Below are the code and all the weights of a small trained network. Each question names an input and a class and asks about switching units off, where a switched-off unit gives its printed mean instead of its output.

import numpy as np


def w(rows, s, z=0):
    codes = np.array(rows[::2]) - 128.0
    scale = np.full(codes.shape[1], s)
    scale[-1] = z or s
    return codes * scale


def norm(h):
    return h / np.sqrt((h * h).mean(-1, keepdims=True) + 1e-5)


def f(y):
    return y / 2 * (1 + np.tanh(0.7978845608 * (y + 0.044715 * y**3)))


def log_softmax(a):
    a = a - a.max(-1, keepdims=True)
    return a - np.log(np.exp(a).sum(-1, keepdims=True))


def net(x, mask):
    res = np.array(x, float).reshape(1, 5) / 4 @ E
    u = 0
    for l in range(2):
        y = f(norm(res) @ A[l][:, :-1].T + A[l][:, -1])
        res = res + np.where(mask[u : u + 3], y, B[l][:, -1]) @ B[l][:, :-1]
        u += 3
    return log_softmax(norm(res)[-1] @ U[:, :-1].T + U[:, -1])


A, B = {}, {}
E = w([
[103,255,147],'x0',
[126,131,129],'x1',
[131,142,36],'x2',
[15,104,115],'x3',
[126,131,128],'x4',
],0.0064)
A[0] = w([
[142,8,115,253],'L0N1',
[187,30,147,108],'L0N2',
[168,77,17,117],'L0N3',
],0.011,0.0069)
B[0] = w([
[121,66,129,254],'L0N1',
[123,163,254,184],'L0N2',
[143,169,23,170],'L0N3',
],0.0064,0.0081)
A[1] = w([
[84,184,136,253],'L1N1',
[155,84,70,67],'L1N2',
[2,135,87,185],'L1N3',
],0.0095,0.0017)
B[1] = w([
[151,181,120,210],'L1N1',
[167,94,74,147],'L1N2',
[11,134,162,255],'L1N3',
],0.013,0.0037)
U = w([
[129,127,196,254],'0',
[51,25,212,58],'1',
[228,96,24,129],'2',
[54,43,17,67],'3',
[211,235,213,91],'4',
[64,185,198,84],'5',
[206,250,28,84],'6',
],0.015,0.0098)

Each question gives the input, the list of numbers given to net, and the class t.
The units are the neurons (one row each of A and B). Each row of codes is followed by its name. A weight is (code - 128) times the scale printed after its matrix; where a second scale follows, it is the last column's (A, B and U).
mask holds one flag per neuron, layer by layer. A switched-off neuron (its flag False) gives its mean, the last column of its row in B, instead of its output. The means were averaged over made-up inputs and are rounded, as every weight is.
A unit's drop is (log p(t) with every unit on - log p(t) with that unit switched off) / (log p(t) with every unit on - log p(t) with every unit switched off).
The circuit of an input: a set's keep is (log p(t) with only the set's units on - log p(t) with every unit switched off) / (log p(t) with every unit on - log p(t) with every unit switched off). Starting from all 6 units, units are removed one at a time, each time the one whose removal leaves the highest keep (on an exact tie, the one counted first), for as long as the keep stays at least 0.8.
units of the circuit, in order: the units of the circuit, biggest drop first
top k neurons: the k neurons with the biggest drops, biggest first
top k neurons in layer l: the k neurons of layer l with the biggest drops, biggest first
drop when u is switched off: that unit's drop, to one decimal
input [3,7,-5,-2,5], class 4: units of the circuit, in order : L1N3
input [3,1,2,-1,-2], class 6: top 2 neurons : L1N3, L0N2
input [0,-7,1,-4,0], class 2: top 2 neurons : L1N3, L1N1
input [-6,-4,2,-1,7], class 2: top 3 neurons : L0N3, L1N3, L1N2
input [-6,-1,5,-1,-8], class 2: top 4 neurons : L1N3, L0N3, L1N2, L0N2
input [3,-8,-8,0,-5], class 4: top 2 neurons in layer 0 : L0N1, L0N2
input [2,3,1,-1,-5], class 6: top 3 neurons : L0N1, L1N3, L0N2
input [-4,0,4,-2,2], class 2: top 2 neurons : L1N3, L0N3
input [-3,-7,7,-1,-7], class 2: top 2 neurons : L1N3, L1N2
input [0,7,3,-4,-2], class 2: drop when L0N1 is switched off : -0.1
